Below are the code and all the weights of a small trained network. Each question names an input and a class and asks about switching units off, where a switched-off unit gives its printed mean instead of its output.

import numpy as np


def w(rows, s, z=0):
    codes = np.array(rows[::2]) - 128.0
    scale = np.full(codes.shape[1], s)
    scale[-1] = z or s
    return codes * scale


def f(y):
    return np.maximum(y, 0)


def log_softmax(a):
    a = a - a.max(-1, keepdims=True)
    return a - np.log(np.exp(a).sum(-1, keepdims=True))


def net(x, mask):
    res = np.array(x, float).reshape(1, 5) / 4 @ E
    y = f(res @ A[0][:, :-1].T + A[0][:, -1])
    res = res + np.where(mask, y, B[0][:, -1]) @ B[0][:, :-1]
    return log_softmax(res[-1] @ U[:, :-1].T + U[:, -1])


A, B = {}, {}
E = w([
[98,63,103,148,79,115],'x0',
[77,162,129,179,88,187],'x1',
[121,139,158,98,52,116],'x2',
[160,123,157,105,191,254],'x3',
[129,108,35,60,115,131],'x4',
],0.011)
A[0] = w([
[112,106,54,92,53,190,105],'neuron 1',
[113,155,129,103,123,102,4],'neuron 2',
[129,93,176,124,175,138,151],'neuron 3',
[142,128,131,69,82,130,120],'neuron 4',
[106,166,121,172,74,79,55],'neuron 5',
[109,186,116,150,156,104,34],'neuron 6',
[142,61,91,108,109,127,181],'neuron 7',
[146,117,66,138,114,91,30],'neuron 8',
[137,135,118,176,198,112,126],'neuron 9',
[128,118,90,101,99,163,133],'neuron 10',
[120,203,131,108,56,138,137],'neuron 11',
[99,81,3,116,72,199,138],'neuron 12',
[148,120,108,68,167,121,132],'neuron 13',
[123,158,173,164,73,173,126],'neuron 14',
[149,127,168,147,149,89,56],'neuron 15',
[134,88,176,148,119,137,56],'neuron 16',
[93,84,93,184,35,37,202],'neuron 17',
[130,119,49,119,132,70,32],'neuron 18',
[164,197,192,34,175,109,143],'neuron 19',
[144,202,109,125,146,91,167],'neuron 20',
[139,121,109,177,200,137,84],'neuron 21',
],0.016,0.0043)
B[0] = w([
[150,164,148,54,214,170,196],'neuron 1',
[94,159,130,173,175,148,138],'neuron 2',
[163,107,127,156,192,145,181],'neuron 3',
[144,174,102,77,154,97,160],'neuron 4',
[92,118,147,189,113,97,187],'neuron 5',
[140,88,92,160,111,122,147],'neuron 6',
[136,68,51,182,123,144,176],'neuron 7',
[53,122,119,186,136,97,161],'neuron 8',
[130,126,52,116,161,117,178],'neuron 9',
[140,124,126,87,153,172,166],'neuron 10',
[67,164,176,110,82,109,176],'neuron 11',
[180,173,113,4,192,139,218],'neuron 12',
[135,110,75,146,104,89,181],'neuron 13',
[123,90,250,165,85,132,182],'neuron 14',
[116,128,96,73,143,192,158],'neuron 15',
[130,118,144,171,129,185,152],'neuron 16',
[100,114,18,173,44,4,252],'neuron 17',
[99,128,130,165,59,75,178],'neuron 18',
[106,182,54,58,112,81,212],'neuron 19',
[135,130,92,157,103,82,171],'neuron 20',
[174,76,37,122,160,134,179],'neuron 21',
],0.019,0.017)
U = w([
[85,179,52,183,15,31,143],'0',
[194,86,126,235,132,196,59],'1',
[151,220,173,81,96,177,3],'2',
[181,189,2,94,138,96,248],'3',
],0.0061,0.0023)

Each question gives the input, the list of numbers given to net, and the class t.
The units are the neurons (one row each of A and B). Each row of codes is followed by its name. A weight is (code - 128) times the scale printed after its matrix; where a second scale follows, it is the last column's (A, B and U).
mask holds one flag per neuron, in row order. A switched-off neuron (its flag False) gives its mean, the last column of its row in B, instead of its output. The means were averaged over made-up inputs and are rounded, as every weight is.
A unit's drop is (log p(t) with every unit on - log p(t) with that unit switched off) / (log p(t) with every unit on - log p(t) with every unit switched off).
The circuit of an input: a set's keep is (log p(t) with only the set's units on - log p(t) with every unit switched off) / (log p(t) with every unit on - log p(t) with every unit switched off). Starting from the 12 units with the biggest drops (on a tie, the unit counted first), units are removed one at a time, each time the one whose removal leaves the highest keep (on an exact tie, the one counted first), for as long as the keep stays at least 0.8.
circuit, biggest first: the units of the circuit, biggest drop first
unit that matters most: the unit with the biggest drop
top k neurons: the k neurons with the biggest drops, biggest first
drop of u: that unit's drop, to one decimal
input [3,8,8,2,-2], class 2: unit that matters most => neuron 1
input [-8,4,6,5,-5], class 2: circuit, biggest first => neuron 17; neuron 14
input [-2,0,3,5,-5], class 1: top 2 neurons => neuron 17; neuron 12
input [-3,3,-2,3,-4], class 1: circuit, biggest first => neuron 17; neuron 12; neuron 14
input [2,-3,4,3,-6], class 1: top 2 neurons => neuron 17; neuron 12
input [3,6,-4,-3,5], class 3: top 2 neurons => neuron 12; neuron 1
input [1,-8,0,-1,6], class 0: top 2 neurons => neuron 18; neuron 8
input [-4,5,-1,7,-3], class 1: top 3 neurons => neuron 14; neuron 17; neuron 12
input [3,-2,7,6,-2], class 2: drop of neuron 17 => 0.4
input [-7,-2,-8,-5,7], class 0: drop of neuron 18 => 0.7
input [-5,4,6,4,-7], class 2: drop of neuron 17 => 0.6
